Here is a tiny trained network, its code and every weight. The questions are about switching its units off for an input and a class, where a switched-off unit gives its printed mean instead of its output.

import numpy as np


def w(rows, s, z=0):
    codes = np.array(rows[::2]) - 128.0
    scale = np.full(codes.shape[1], s)
    scale[-1] = z or s
    return codes * scale


def f(y):
    return y / 2 * (1 + np.tanh(0.7978845608 * (y + 0.044715 * y**3)))


def log_softmax(a):
    a = a - a.max(-1, keepdims=True)
    return a - np.log(np.exp(a).sum(-1, keepdims=True))


def net(x, mask):
    res = np.array(x, float).reshape(1, 4) / 4 @ E
    y = f(res @ A[0][:, :-1].T + A[0][:, -1])
    res = res + np.where(mask, y, B[0][:, -1]) @ B[0][:, :-1]
    return log_softmax(res[-1] @ U[:, :-1].T + U[:, -1])


A, B = {}, {}
E = w([
[43,23,112,80,60,76,4],'x0',
[192,109,57,157,130,205,175],'x1',
[153,125,255,30,99,74,111],'x2',
[162,58,78,80,67,159,213],'x3',
],0.0078)
A[0] = w([
[77,74,87,161,182,165,98,147],'N1',
[146,159,110,95,154,217,233,132],'N2',
[238,108,130,161,138,145,211,165],'N3',
[102,130,66,178,64,189,91,217],'N4',
[141,152,133,239,164,172,69,234],'N5',
[2,45,145,152,105,112,108,206],'N6',
[177,203,222,144,170,109,110,253],'N7',
[140,195,28,182,174,185,202,64],'N8',
[80,90,23,140,102,166,110,186],'N9',
],0.0083,0.0037)
B[0] = w([
[155,103,83,211,140,90,176,178],'N1',
[127,148,135,76,104,154,142,232],'N2',
[140,176,124,94,45,198,73,231],'N3',
[148,106,55,151,189,70,138,204],'N4',
[70,133,135,129,93,67,162,221],'N5',
[105,116,142,102,107,56,60,249],'N6',
[8,114,156,132,133,105,123,247],'N7',
[89,94,167,126,2,146,75,254],'N8',
[218,112,71,196,135,68,196,219],'N9',
],0.0097,0.008)
U = w([
[67,112,200,83,88,98,59,243],'0',
[207,157,76,130,95,254,160,2],'1',
[153,111,69,177,187,53,157,54],'2',
],0.0078,0.0024)

Each question gives the input, the list of numbers given to net, and the class t.
The units are the neurons (one row each of A and B). Each row of codes is followed by its name. A weight is (code - 128) times the scale printed after its matrix; where a second scale follows, it is the last column's (A, B and U).
mask holds one flag per neuron, in row order. A switched-off neuron (its flag False) gives its mean, the last column of its row in B, instead of its output. The means were averaged over made-up inputs and are rounded, as every weight is.
A unit's drop is (log p(t) with every unit on - log p(t) with that unit switched off) / (log p(t) with every unit on - log p(t) with every unit switched off).
The circuit of an input: a set's keep is (log p(t) with only the set's units on - log p(t) with every unit switched off) / (log p(t) with every unit on - log p(t) with every unit switched off). Starting from all 9 units, units are removed one at a time, each time the one whose removal leaves the highest keep (on an exact tie, the one counted first), for as long as the keep stays at least 0.8.
circuit, biggest first: the units of the circuit, biggest drop first
top k neurons: the k neurons with the biggest drops, biggest first
drop when u is switched off: that unit's drop, to one decimal
input [-5,-5,-2,6], class 1: circuit, biggest first -> [N6 N3]
input [-3,1,2,1], class 1: circuit, biggest first -> [N6]
input [-1,2,4,5], class 1: circuit, biggest first -> [N6 N7]
input [1,0,-2,-5], class 2: circuit, biggest first -> [N8 N3]
input [-2,3,1,2], class 1: top 2 neurons -> [N6 N7]
input [1,-1,-2,8], class 1: circuit, biggest first -> [N7 N5]
input [-5,6,-5,-7], class 0: top 2 neurons -> [N8 N5]
input [5,8,2,8], class 1: top 3 neurons -> [N3 N7 N5]
input [-6,0,5,5], class 1: top 3 neurons -> [N6 N3 N5]
input [5,-2,-3,6], class 2: drop when N3 is switched off -> 0.0
input [6,7,2,-8], class 2: drop when N3 is switched off -> 0.2
input [-8,6,-2,-3], class 0: drop when N5 is switched off -> 0.1
